Below are the code and all the weights of a small trained network. Each question names an input and a class and asks about switching units off, where a switched-off unit gives its printed mean instead of its output.

import numpy as np


def w(rows, s, z=0):
    codes = np.array(rows[::2]) - 128.0
    scale = np.full(codes.shape[1], s)
    scale[-1] = z or s
    return codes * scale


def f(y):
    return np.maximum(y, 0)


def log_softmax(a):
    a = a - a.max(-1, keepdims=True)
    return a - np.log(np.exp(a).sum(-1, keepdims=True))


def net(x, mask):
    res = np.array(x, float).reshape(1, 3) / 4 @ E
    y = f(res @ A[0][:, :-1].T + A[0][:, -1])
    res = res + np.where(mask, y, B[0][:, -1]) @ B[0][:, :-1]
    return log_softmax(res[-1] @ U[:, :-1].T + U[:, -1])


A, B = {}, {}
E = w([
[32,114,190,65,2,142,171,192,127,69,180,170],'x0',
[80,65,191,87,245,78,148,104,215,45,217,104],'x1',
[91,236,37,68,160,124,118,216,105,238,240,85],'x2',
],0.0096)
A[0] = w([
[116,111,153,121,191,127,138,109,148,92,204,102,94],'n1',
[103,115,139,113,200,129,126,120,143,87,177,137,49],'n2',
[148,137,139,126,183,145,122,115,130,171,104,121,66],'n3',
[173,129,107,150,202,110,125,104,150,134,99,129,43],'n4',
[118,187,81,96,164,123,123,158,118,223,213,116,75],'n5',
[117,112,146,125,172,120,134,126,147,94,151,123,221],'n6',
[114,140,117,124,156,131,127,131,131,162,190,114,139],'n7',
[132,138,123,141,103,151,126,128,129,148,123,121,81],'n8',
[142,152,102,133,67,133,127,120,101,175,87,131,25],'n9',
[120,126,138,126,92,130,129,133,129,120,157,130,245],'n10',
[167,136,104,151,207,129,123,117,121,168,92,123,178],'n11',
[157,84,162,148,133,125,126,93,142,54,7,129,113],'n12',
[151,149,113,145,44,130,132,129,108,182,72,118,171],'n13',
[99,120,150,111,77,127,131,137,140,91,147,132,79],'n14',
[99,133,144,106,29,124,134,135,144,100,190,142,47],'n15',
],0.015,0.011)
B[0] = w([
[180,104,143,142,171,79,98,208,154,120,18,152,184],'n1',
[179,111,158,189,178,46,121,225,125,116,31,156,168],'n2',
[92,97,118,123,115,123,155,197,32,125,120,106,154],'n3',
[31,111,160,154,172,127,138,226,44,139,130,32,174],'n4',
[174,94,176,238,49,164,158,63,145,78,208,142,228],'n5',
[171,187,51,25,121,141,108,76,194,161,102,180,191],'n6',
[153,113,132,151,89,152,137,70,161,120,174,155,174],'n7',
[154,112,108,158,163,95,122,163,118,128,98,116,145],'n8',
[156,63,207,177,198,45,104,236,154,102,30,154,180],'n9',
[57,209,36,3,139,215,114,34,142,175,154,115,184],'n10',
[25,163,98,21,134,185,122,127,92,157,119,80,205],'n11',
[178,113,154,226,43,167,157,66,153,103,242,152,253],'n12',
[182,154,88,65,192,86,111,145,205,126,71,163,228],'n13',
[99,104,159,203,160,138,140,205,71,138,160,52,162],'n14',
[61,85,158,159,155,131,141,193,10,136,104,29,179],'n15',
],0.013,0.025)
U = w([
[164,67,172,226,73,155,170,102,136,94,187,172,101],'0',
[188,90,128,135,192,89,101,206,167,123,42,193,86],'1',
[27,84,136,126,149,159,156,193,19,153,136,60,97],'2',
[111,220,30,9,114,153,113,51,150,170,151,183,253],'3',
[89,123,166,121,110,43,108,113,65,152,147,190,97],'4',
],0.012)

Each question gives the input, the list of numbers given to net, and the class t.
The units are the neurons (one row each of A and B). Each row of codes is followed by its name. A weight is (code - 128) times the scale printed after its matrix; where a second scale follows, it is the last column's (A, B and U).
mask holds one flag per neuron, in row order. A switched-off neuron (its flag False) gives its mean, the last column of its row in B, instead of its output. The means were averaged over made-up inputs and are rounded, as every weight is.
A unit's drop is (log p(t) with every unit on - log p(t) with that unit switched off) / (log p(t) with every unit on - log p(t) with every unit switched off).
The circuit of an input: a set's keep is (log p(t) with only the set's units on - log p(t) with every unit switched off) / (log p(t) with every unit on - log p(t) with every unit switched off). Starting from the 12 units with the biggest drops (on a tie, the unit counted first), units are removed one at a time, each time the one whose removal leaves the highest keep (on an exact tie, the one counted first), for as long as the keep stays at least 0.8.
circuit, biggest first: the units of the circuit, biggest drop first
most important unit: the unit with the biggest drop
k most important neurons: the k neurons with the biggest drops, biggest first
drop when u is switched off: that unit's drop, to one decimal
input [-8,4,8], class 0: circuit, biggest first => [n5]
input [7,7,5], class 1: 3 most important neurons => [n1; n2; n6]
input [-3,1,3], class 3: 2 most important neurons => [n12; n15]
input [6,1,5], class 2: 3 most important neurons => [n12; n15; n10]
input [3,-2,-2], class 3: 2 most important neurons => [n5; n4]
input [0,-1,3], class 3: 2 most important neurons => [n12; n9]
input [-3,-1,2], class 3: 4 most important neurons => [n15; n12; n9; n14]
input [-3,-8,8], class 0: 3 most important neurons => [n5; n1; n7]
input [-2,4,2], class 1: 3 most important neurons => [n1; n2; n12]
input [-1,-8,6], class 1: 3 most important neurons => [n13; n12; n9]
input [-8,-3,7], class 2: 4 most important neurons => [n11; n12; n4; n3]
input [-8,6,-6], class 2: 3 most important neurons => [n4; n11; n5]
input [4,-2,2], class 2: 3 most important neurons => [n6; n15; n12]
input [5,-2,-4], class 2: 3 most important neurons => [n5; n15; n14]
input [-8,-7,7], class 2: most important unit => n11
input [4,-3,3], class 2: 2 most important neurons => [n12; n6]
input [5,1,3], class 2: drop when n15 is switched off => 1.5
input [4,5,2], class 1: drop when n1 is switched off => 0.4
input [3,-8,4], class 1: drop when n9 is switched off => 0.1
input [0,0,3], class 3: drop when n9 is switched off => 0.4
input [-5,2,0], class 2: most important unit => n4
